[-23 -12  11   0  -4  -6  -8 -10 -28  -9 -38   9   5   0 -28  18  -6 -16
  21 -24 -21  40 -49  22  21   7  -7  -8  -3   7 -15  44 -14 -21  19   9]
Lome
[-38 -12  34  11   7   5 -17  21  -6 -20 -22 -62   6  21 -19  28  -4   2
  -3 -26   2  17 -32 -25  28 -27  -2 -13 -42   5 -20  21   3  17   2 -23]
povag
[ 46 -21 -11 -73 -49  47   4   7  12   7 -29  21   1  37  11  16  -1 -33
 -19  -5 -29   5 -14  47  -7  69 -14   5  47  20  16 -55 -12 -38  18  29]
Lome
[ 32  12   7  14  -2 -14  -7  -1 -33  38  -7  36   1 -30  18  28   5 -11
  36 -22  -3  28 -78   6  37   7 -25   8 -14  -9 -32  62   4   2  61 -21]
kirap
[ 23 -16  27   2  21  13 -13   9   8  -2 -27 -31  -6  41  -8   7 -24 -19
  -1   4 -40  -7 -33  -3  -6  40 -15  23 -11  12  26  22   8  21  -2   2]
kirap
[ -4   2   3  23 -10  30 -18  27 -36  -7   6  31  -2 -28 -28  25  -3 -26
   5  -3 -33  18 -27  35  35  26  -7   3 -39   5  -5   6  18 -39   1  -4]
povag
[ 13  46   0 -67 -26  43  21 -26  19  24  -9 -55  -6  45  21 -37  -4  99
 -11  -2 -52 -26 -28  -2 -26  28  16   7  90   9  35 -41  11   0   0  11]
guder
[-23  15  26  -9  -2  17 -23   8   4   7 -23 -41  38   1 -20  18 -24  11
   9  26  16  -9 -54 -16  19 -27   6  13 -17 -16  -9 -16 -16  26  -8 -30]
gagep
[-14   6   0 -12  -7  11  -2  12 -15   1 -20  19   3   4 -23   4  -1 -15
  12  10  -6  28 -34  33   5 -10   4  -4  33   3  13  -2  -2 -27 -17  12]
Lome
[ 54  31   8 -77 -73  32  33 -43  30  46   0   2   8   1  36 -30  -7   7
  -5   7 -25 -19  -7  39 -15  -4 -22   2  62  20   0 -29  -7  30  36  13]
kirap
[ 46  23   4 -71 -50  55  20 -10  26  20  -5   6  12  19   2 -19 -34 -42
 -15  39 -14 -19  -3  29 -65  51  -8   8  83  19  20 -60  16 -25  -9   6]
vip
[ -1   4  50   1  11  18 -10  16  -1 -20 -17 -59  28  14 -14  16 -21  24
   5   9   9   0 -44 -49  21 -33   5 -16   1   0   5   9 -24   6  -6 -38]
bebem
[-24  12  54  -3  -6  -7 -12   8  -1  -9 -14 -41  22   0  -8  10 -23   0
   6 -10 -18   7 -40 -33  -1 -29 -13   9 -14   4 -13  55 -18  29  32 -38]
vip
[ -7   1  32   8  22  49 -25  21  10 -17  -9  14  25 -20 -18  19  11 -20
  14  54 -10  -4  -7   4  26  32  -6  12   3 -13  34  -5   3   0   9 -14]
vis
[ 40 -30  11 -13  25  42 -46  25   4 -11 -29 -14  21   8 -21  20 -15 -44
 -23  36  51   9 -30  -1   2  13 -17  -8  -6   3  24 -43  -6 -20   1 -15]
Ferom
[ 59  39  -8 -83 -35  22  28  23  14  31 -23 -13   7  13  19   0   2 -14
 -23 -17  -7   1 -41   4 -18  -7 -18 -16  82  16   9 -57  -3 -35  13  36]
guder
[ 18 -27   8  11  36   4 -45  28  11 -25 -47 -33  14  35 -17  20 -18 -30
 -18  -8  -9  -9 -32 -39  -7  54   3  24 -37  -6  23   7  14 -13   8   0]
gagep
[ 34  -8  51 -13  -1  12  -7  22  -6  -9 -18 -57  31  19 -22  27 -10  20
 -14   6   5  24 -39 -24   0 -25  -9 -12   2  -6  -3   6 -16  -9   1 -30]
Ferom
[ -6  15  15   2  26  35 -16   9  -1 -17 -20 -12  27  16 -11  18  -7 -46
  17  32  -3  -5 -15 -11 -15  37  -6   5  12 -12  16 -21  23 -12  -8  -2]
vis
[ 68   4 -14 -67 -48  16  28 -31  17  24  11  10   6  13  26 -27  -5 -23
 -25  -5 -15 -16   4  33 -32  15 -12 -13  69  13   3 -26  10  -4  21  23]
vis
[ 46  33  16 -58 -29  26  36 -18  15   4 -11 -27  29  41  25  -6  -8 -17
   2   3 -32  -1   0   5 -55  32 -15   5  69  -6  10 -30  19 -14  16  28]
vis
[ 20  13   8  -7 -11  17   5  23 -27   7 -11  33   1  -9 -13   4   8 -11
  27  17  -6  32 -39  33   4  40  -6   0   7  -9   2  15  12 -38  -2  -9]
kirap
[-23  12   7 -18   0   3   6  -4 -20   9 -20   6   5   3 -15   8 -24 -23
  21  -9 -21  31 -57   4 -21  51 -13   9  22   0 -13  17   2 -26  20  -4]
vip
[  3  -9   6  -3  31  34 -31  35   8 -23 -42  -8  10  37 -23  13 -21 -49
  -7  22   2   5 -15  -1  -6  20   4   2  17   6  39 -29   7 -19 -27   8]
Lome
[-19 -15   4  11  -5 -26  -5 -15 -15  15 -12  13  -9   6  -8  -1  -2 -16
  12 -51   3  31 -39   5  14  17 -15  -6 -12  10 -42  68   3 -28  22 -14]
Siko
[ 83   1 -13 -51 -47  46  20 -52  16  34 -18  16  16 -12  16   0 -24 -38
  -3  -7 -15 -26  -8  40 -30  44  -8  14  28  12  -7 -43  19   4  20  36]
povag
[  6 -15  19  13  14  27 -43  37   6 -22 -16  -5   3   8 -26  14  21 -25
 -24  37   0  10  -3   3  -4  20 -10   9   0   5  46 -14  14 -36  -9   2]
Ferom
[ 33  14   1 -85 -53  38  17 -34  34  38  -6 -16   5  -5  13 -39   0 -35
 -27 -10 -12 -27  -9  19 -28  27 -13   6  71  22   1 -73 -12 -14  30  27]
guder
[  8 -17  15  -7  20  42 -21  45  24 -20 -20  -7  21  13   0  19 -46 -77
   1  83  -7  -2  -1   6   0  43 -15  30   3 -21  24 -45  -5 -31   9 -11]
ketu
[ 29   5 -35 -64 -43   9  15 -37   6  20   8  20  -2 -14  22 -35  -5  -3
 -22   4 -38 -27  10  27  -8   9  -1 -13  54  11 -10 -42   1   4  28  26]
vis
[-12   1  28   8 -26  20  18  10 -21   2   1  27  12 -32  -9  -9  10  -7
  22   7  -3  36 -23  21  24 -14  -9  -9  10  -1 -12   6 -13 -43  12   2]
bebem
[ 40  11 -33 -52 -41  16  -1 -12  25  27  -5  -3 -10  29  19 -43 -17  -8
 -39   1 -19 -37   1  26 -26   1   1   6  45  19  23 -53  21  -6   1  35]
gagep
[ 50  -4  -6 -64 -43  20  14 -16  22  16 -24 -13  18  16  24  -4  -2   8
 -12 -32 -29  -9 -12   3 -20  24 -11  -1  52  23   0 -29   7   3  19  22]
zomi
[ -9 -12  29  10  17 -37 -22  46  -9 -34   5 -47  -7  17 -15   0  10  23
 -11 -28 -15   0 -10 -46  25 -31  15 -17 -30  -1   4  47 -15  11  -2 -26]
zomi
[  7  25  17  -7   0  32   8  18 -25   5  -8  23  11  -7 -28  10 -39 -30
  28  53  -9  17 -44  21 -30  50  -1  15  31 -12   3  -2   9 -40 -13 -14]
vip
[-35 -16  37  -5  12 -19  -6   4   8 -14 -30 -75  16  31  -6  14 -27  37
  13  16 -15   9 -52 -18  28 -65   3  -5  -4 -14  -4  44 -19  32   7 -33]
ketu
[ 16 -33  18  -1   0  46 -42  28  24  -9 -33  -3  36  23  -3  22 -12 -32
 -22   2   4  -7  -6  -5   1  17 -13  13 -10  16   9 -28  19 -14  -8 -24]
Siko
[ 39 -10   0 -20  -4   0 -20  50 -41 -15 -43  15  -2   0  -2  35 -28 -48
  17  29   1  22 -59  -7 -28  57  -9  15  -3  -8 -10  28  12 -60  29  -8]
vip
[ -5   3  -1  -3  -1   5  10   8 -18  -6 -17  17   8  -7 -23  -9 -14 -36
  -1 -22 -13  18 -30   0  13  22  -4 -21  10   5 -18   5 -13 -37 -15  11]
bebem
[ 30 -10  42  32  -9  46 -24 -12 -13  18  -6 -13  24  -3 -25  35 -11 -32
  14 -14   0 -19 -56  28  20 -15  -4  14 -38   8  -2  25  27  25 -20 -24]
povag
[ 64  18  10 -67 -43  39  12 -11  19  24  -9 -20   0  10  23 -19  -8  11
 -26  -3 -15 -16 -24  23 -17   3 -19   3  63  26  24 -28  -5 -11  36  24]
guder
[-14  -3  27   2  20  43 -37  40   9 -16 -22 -20   8  -1 -18   6   2 -22
 -14  30   0  -1 -19  -6  12  16  -7  15   1   4  27 -29  -1 -17  13  -2]
guder
[ 38  -3  42  -5   7  18   0  42 -16 -13  -3 -34  19  36 -11  16 -12  -3
  -4  15  -7   0 -37   0   9 -33  -1 -17  10  -9  13  17  10   0 -17 -20]
vis
[ 23 -13  15   5  13  21 -34  37  14  -9 -15   3   9  26  -6  21  -8 -59
 -12   8   1  -6  -9 -16  -5  48 -12  14  -4   4  13 -13  15 -46   6 -15]
Siko
[ 54  16   3 -76 -51  41  11 -17  16  29 -10 -18   3   6  31 -22 -19  -8
 -22   7 -12 -17 -19  24 -20  20 -22  11  57  19  -2 -50 -14 -11  52  23]
guder
[ 14   1  38 -11  10 -17 -25  29 -16 -22  -9 -60  11  17 -22  19 -29 -19
   0   6   0  -7 -46 -35  16 -26  -3 -12 -12   2  -7  26 -22  10  11 -25]
zomi
[-33  14  20  -8  -4   6  13  -4 -19   7 -24  12   8  -9 -40  12 -13 -12
  24   1 -21  33 -57  23  -7  15  -9  -5  24   6 -10  31  -2 -14  -8  -2]
vip
[-32 -24  29  15  14  -8   6  22   4 -20  -9 -40  18  15 -25  20 -20  24
   2  11 -37  20 -24   0  27 -47   4  -7 -14  -5   2  23 -12   5 -26 -29]
ketu
[ 26 -20 -16 -75 -49  39  -9 -29  34  32 -11   9   1  25  38 -24 -13 -46
 -27  -5  -4  -7 -10  47 -19  30 -23  29  62  26  20 -58 -11   6  41  27]
Lome
[ 28  12  17 -10  -9   9  15  18 -29   6 -12  19   7  -6 -12   3 -15 -21
  26  14 -16  35 -37  21   0  35 -12  -2   4 -12 -15  13   3 -34  13  -6]
kirap
[-24  11  57  24 -10   2 -44   4 -12 -18   1 -27  35 -11 -29  26  -6  27
  12  28  -5  -7 -33  -1  28 -40  -2  12 -33  -4  -2  58 -18  15   9 -56]
Siko
[-17  21  12  -4 -31   0 -12  -6 -19  11  -1  41  43 -47 -26  20  -6 -30
  11 -22   5  35 -36  28  18  -7 -24  -5  -6   9 -38  35 -14 -30   5 -31]
Siko
[ -5  15  12  -4   3  15   7   5 -25  14 -25   6  -2 -21 -13  -1   0   5
  25   0   1  33 -55  20   9   7 -10   3  17  -2  -9  18  -2 -33  18  15]
guder
[  -5    9   31   28    8   44  -48   13    3  -30  -19    6   70  -32
  -44   52   -3 -114   -7    3    6   14   -5   -6  -17   45  -14   21
  -37   -7   -3  -32   25  -22    6  -17]
povag
[ 31  18  -4 -66 -44  34  24 -20  20   4 -22 -12  19  24  10 -26 -25 -33
 -24   3  -7  -9  -1   7 -30  14 -13 -22  73  22   0 -62  -5 -26   4  31]
bebem
[ 37   6  16   6  35  20 -13  26   0 -11   7   2   7  10  -2  -6 -20 -68
  -1  46   0 -14   1  -6  -4   9  -7   0  13 -19  22 -27  11 -11  19   9]
vis
[-12 -15  16  -9  13  25 -34  46   7 -26 -31   4  12   2 -26  25  -8 -70
  -8  36   7   4 -13 -14 -21  48  -6   9  -1   3  17 -24   4 -30   1 -13]
vip
[-41 -15  34  -8  22 -20 -17  16  -8 -22 -27 -67   4  22 -36  20 -23  30
  -3 -16 -22   6 -55 -54   5 -16  14 -15 -11   8 -10  30 -16  17  -6 -42]
vip
[-21  25  46  26  14 -28 -16  15 -13 -16  19 -21  21 -27 -40  34  14  16
  20  12 -27   4 -26 -43  28   4  16  -5  -6 -24 -17  41 -23   6  18 -43]
zomi
[ 41  18  -5 -82 -66  32  30 -20  17  18  -7 -17  24  21  -6  -5   2  11
 -42 -16 -26   9   2  15 -34  27 -12 -32  73  20 -14 -63  -3 -39 -11   6]
Ferom
[ 52   9  -2 -76 -50  37  12  -6  24  25  -3  -8   1  -6  29 -40 -10   5
 -35   1 -16 -17  -3  23 -18  12 -13  11  57  19  10 -48 -13 -10  36  21]
guder
[-31  27  22  16  14  41 -23  29  19 -14  -6  -2  21 -16 -27  16  -1 -63
  -1  31  -1  -4   9  -3  12  18  -4  14 -11 -10  16 -33  11   3 -12  -2]
povag
[ 14 -10  20   5  38  29 -13  10   3 -20 -28  -2  20   4 -35  19  -7 -49
  10  35  -4   1 -19  -3  -4  36  -1  -7  17  -7  24  -8  17 -18  -9   7]
vis
[-17   0  13  -2  -8 -17   5   2 -13   1 -10   2   6   9 -32  19   6 -16
   7 -44 -14  35 -36  11   3   7 -14 -15   1  20 -13  34   2 -49 -18  -6]
Siko
[-52   3  40  -7  -8  -4  -4 -17 -18 -18 -26 -65  27  17 -20  13   8  40
  19 -26 -15   3 -45 -10  25 -69  -1 -30 -18   8 -23  46  -7  40 -11 -21]
vis
[ 52 -39  -3 -11 -10   5 -15   9 -26  25 -14  27  -1  -2   0  16 -21 -17
   6 -16  28  18 -67  38  24  -9 -18  -2 -14  17 -15  27  -3 -29   9 -14]
Siko
[-26  -8  53  31  11  -5 -10  -2  10  -3   0 -39  20  11 -21   9  -8  46
  14  -8   3   5 -18 -31  19 -30  10   3 -24  -5 -19  57 -11  22 -14 -59]
Siko
[ -6   0  52   0   7  -2 -10   1   3  -9  -6 -49  16  14 -20  -3  -2  18
   6 -16 -13   6 -31 -27  15  -9   2  -7 -21  -2  -1  35 -14  30   8 -45]
kirap
[ -6   9  28   6   9  31 -19  16  21   2 -12 -14  14  33 -18   7 -10 -34
  -1  22  12 -12  -9   4  -2 -10  -9   2  14  10  20 -14  13  -9 -29 -12]
Siko
[ 18  -7   6 -77 -59  16  28 -18  26  29 -11  -6   5  23  11  -3 -14 -11
 -33 -36 -47  10 -30  17 -29  37 -25   1  70  34 -10 -18  -6  -1  33  10]
vip
[ -8  -2  21   2  21  53 -48  32  20 -10 -12  -7   9 -21 -21  -9  -3 -45
 -21  50  12 -14  -9   2   7   7  -8  21  11  11  45 -50   1 -15   9  -1]
guder
[ -6 -29  20  18   9  -5 -22   9 -23 -10 -26  18   1 -32 -35  -1  -7 -37
  10 -22 -23  32 -46  15  34  13 -17  -3 -11  18  -4  65   3 -21  29   7]
zomi
[  9 -21  12  -6  29  -2  21  51 -34 -17 -43 -51 -29  50 -15  16 -31  30
   2 -39 -30  44 -59 -21   6  29  -9 -12 -13  14 -15  35  -3 -50 -13  13]
guder
[  1  -5  34  -3  37 -28 -16  71 -25 -28 -23 -87 -10  40 -17  25   4  25
  -6 -37  14   8 -62 -60  19 -51  11 -24 -37   0   3  30 -20 -12 -24 -26]
guder
[ -4  24  22  -7 -17  19  15  -5 -21  17 -10  33   3 -19 -17   3   5 -23
  41  11 -17  34 -42  42  12  46 -21   6   6  -4  -7  32  -2 -23  16  -2]
kirap
[ 16  -4  28 -11  27  63 -26   7  18  -3 -22 -27  45  12 -32   3 -26 -29
 -19  39  19  17 -21  -4 -20  28 -11   6  33  -5  32 -65   7 -17 -20 -16]
Ferom
